Below are the code and all the weights of a small trained network. Each question names an input and a class and asks about switching units off, where a switched-off unit gives its printed mean instead of its output.

import numpy as np


def w(rows, s, z=0):
    codes = np.array(rows[::2]) - 128.0
    scale = np.full(codes.shape[1], s)
    scale[-1] = z or s
    return codes * scale


def f(y):
    return np.maximum(y, 0)


def log_softmax(a):
    a = a - a.max(-1, keepdims=True)
    return a - np.log(np.exp(a).sum(-1, keepdims=True))


def net(x, mask):
    res = np.array(x, float).reshape(1, 8) / 4 @ E
    y = f(res @ A[0][:, :-1].T + A[0][:, -1])
    res = res + np.where(mask, y, B[0][:, -1]) @ B[0][:, :-1]
    return log_softmax(res[-1] @ U[:, :-1].T + U[:, -1])


A, B = {}, {}
E = w([
[134,129,128,131,122,129,126,123,125,135],'x0',
[126,128,132,127,124,131,125,128,128,127],'x1',
[130,126,128,132,135,122,129,127,126,127],'x2',
[84,156,179,116,199,249,205,83,110,183],'x3',
[126,130,127,125,131,128,127,130,130,125],'x4',
[162,67,125,1,94,144,162,145,188,155],'x5',
[75,117,23,99,123,140,145,76,91,126],'x6',
[129,123,128,128,133,125,127,132,123,121],'x7',
],0.0099)
A[0] = w([
[142,84,145,52,117,179,171,118,167,165,110],'n1',
[47,181,98,186,179,162,139,68,59,131,114],'n2',
[130,176,142,203,131,82,86,153,71,100,1],'n3',
[56,181,86,181,166,165,128,77,58,120,105],'n4',
[131,134,59,161,85,69,90,127,99,102,3],'n5',
[198,85,123,104,54,57,78,196,183,103,143],'n6',
[134,176,203,250,171,101,85,149,99,103,183],'n7',
[99,97,1,83,108,113,128,91,107,116,31],'n8',
[130,123,62,160,91,75,94,131,94,99,9],'n9',
[122,141,244,101,200,216,201,110,142,178,66],'n10',
[100,94,10,80,99,129,147,95,111,121,148],'n11',
[131,133,80,149,106,93,95,122,108,111,37],'n12',
[189,112,154,104,88,107,117,175,181,122,96],'n13',
[140,153,146,218,138,84,96,141,100,107,40],'n14',
[50,139,65,117,146,175,163,60,82,153,85],'n15',
],0.0062,0.0064)
B[0] = w([
[116,188,71,193,70,91,67,120,114,93,187],'n1',
[164,48,188,40,185,207,202,151,165,173,234],'n2',
[180,99,124,144,113,42,65,190,193,41,168],'n3',
[161,75,175,71,176,167,193,145,151,165,224],'n4',
[35,171,111,123,123,209,180,45,38,207,164],'n5',
[210,93,175,93,172,147,171,201,215,153,247],'n6',
[41,208,48,173,54,143,100,57,54,175,254],'n7',
[151,192,43,234,37,29,2,158,152,3,174],'n8',
[43,169,110,117,124,200,169,55,33,207,162],'n9',
[96,216,12,218,21,46,11,131,106,31,212],'n10',
[75,194,86,185,80,131,106,82,87,143,210],'n11',
[101,154,118,130,129,176,153,97,78,171,150],'n12',
[180,94,153,113,165,130,144,169,176,144,181],'n13',
[178,133,87,160,90,53,54,180,185,28,173],'n14',
[146,78,184,73,173,199,197,138,140,185,197],'n15',
],0.0062,0.0087)
U = w([
[145,146,94,158,93,60,80,147,148,80,250],'0',
[57,161,112,145,111,144,127,64,65,152,132],'1',
[171,32,255,54,235,167,204,147,165,158,2],'2',
],0.0089,0.00084)

Each question gives the input, the list of numbers given to net, and the class t.
The units are the neurons (one row each of A and B). Each row of codes is followed by its name. A weight is (code - 128) times the scale printed after its matrix; where a second scale follows, it is the last column's (A, B and U).
mask holds one flag per neuron, in row order. A switched-off neuron (its flag False) gives its mean, the last column of its row in B, instead of its output. The means were averaged over made-up inputs and are rounded, as every weight is.
A unit's drop is (log p(t) with every unit on - log p(t) with that unit switched off) / (log p(t) with every unit on - log p(t) with every unit switched off).
The circuit of an input: a set's keep is (log p(t) with only the set's units on - log p(t) with every unit switched off) / (log p(t) with every unit on - log p(t) with every unit switched off). Starting from the 12 units with the biggest drops (on a tie, the unit counted first), units are removed one at a time, each time the one whose removal leaves the highest keep (on an exact tie, the one counted first), for as long as the keep stays at least 0.8.
units of the circuit, in order: the units of the circuit, biggest drop first
k most important neurons: the k neurons with the biggest drops, biggest first
drop when u is switched off: that unit's drop, to one decimal
input [-1,-7,6,1,2,7,-5,3], class 0: units of the circuit, in order => n1
input [-5,1,4,-7,3,-6,8,-2], class 1: 2 most important neurons => n5, n9
input [-6,-7,-1,0,0,6,6,3], class 0: 2 most important neurons => n8, n7
input [-3,2,-3,-4,6,-4,4,-7], class 1: units of the circuit, in order => n5, n9
input [-2,6,8,-4,-4,2,-3,-6], class 2: units of the circuit, in order => n10, n6
input [-5,2,4,-8,-1,-4,2,4], class 1: 2 most important neurons => n5, n9
input [-2,-3,-5,2,5,-4,1,-8], class 2: units of the circuit, in order => n2, n10
input [-5,4,-4,0,4,8,1,5], class 0: 2 most important neurons => n1, n2
input [0,-8,-1,8,-8,0,6,5], class 2: 3 most important neurons => n2, n15, n7
input [0,-2,3,5,0,4,0,1], class 0: 2 most important neurons => n10, n7
input [0,-1,-5,-5,-7,-4,2,-1], class 1: 2 most important neurons => n5, n9
input [6,3,3,2,-5,3,-5,-1], class 0: 2 most important neurons => n10, n2
input [8,-5,-4,-8,5,-5,4,2], class 1: 3 most important neurons => n5, n9, n12
input [4,-8,-3,3,-2,-2,-7,6], class 1: units of the circuit, in order => n7
input [1,-4,-4,3,-2,7,-5,8], class 0: drop when n10 is switched off => 0.3
input [-6,-4,3,6,-5,5,1,-4], class 1: drop when n10 is switched off => -0.1
input [7,-7,2,-6,-5,-7,6,-4], class 1: drop when n5 is switched off => 0.2
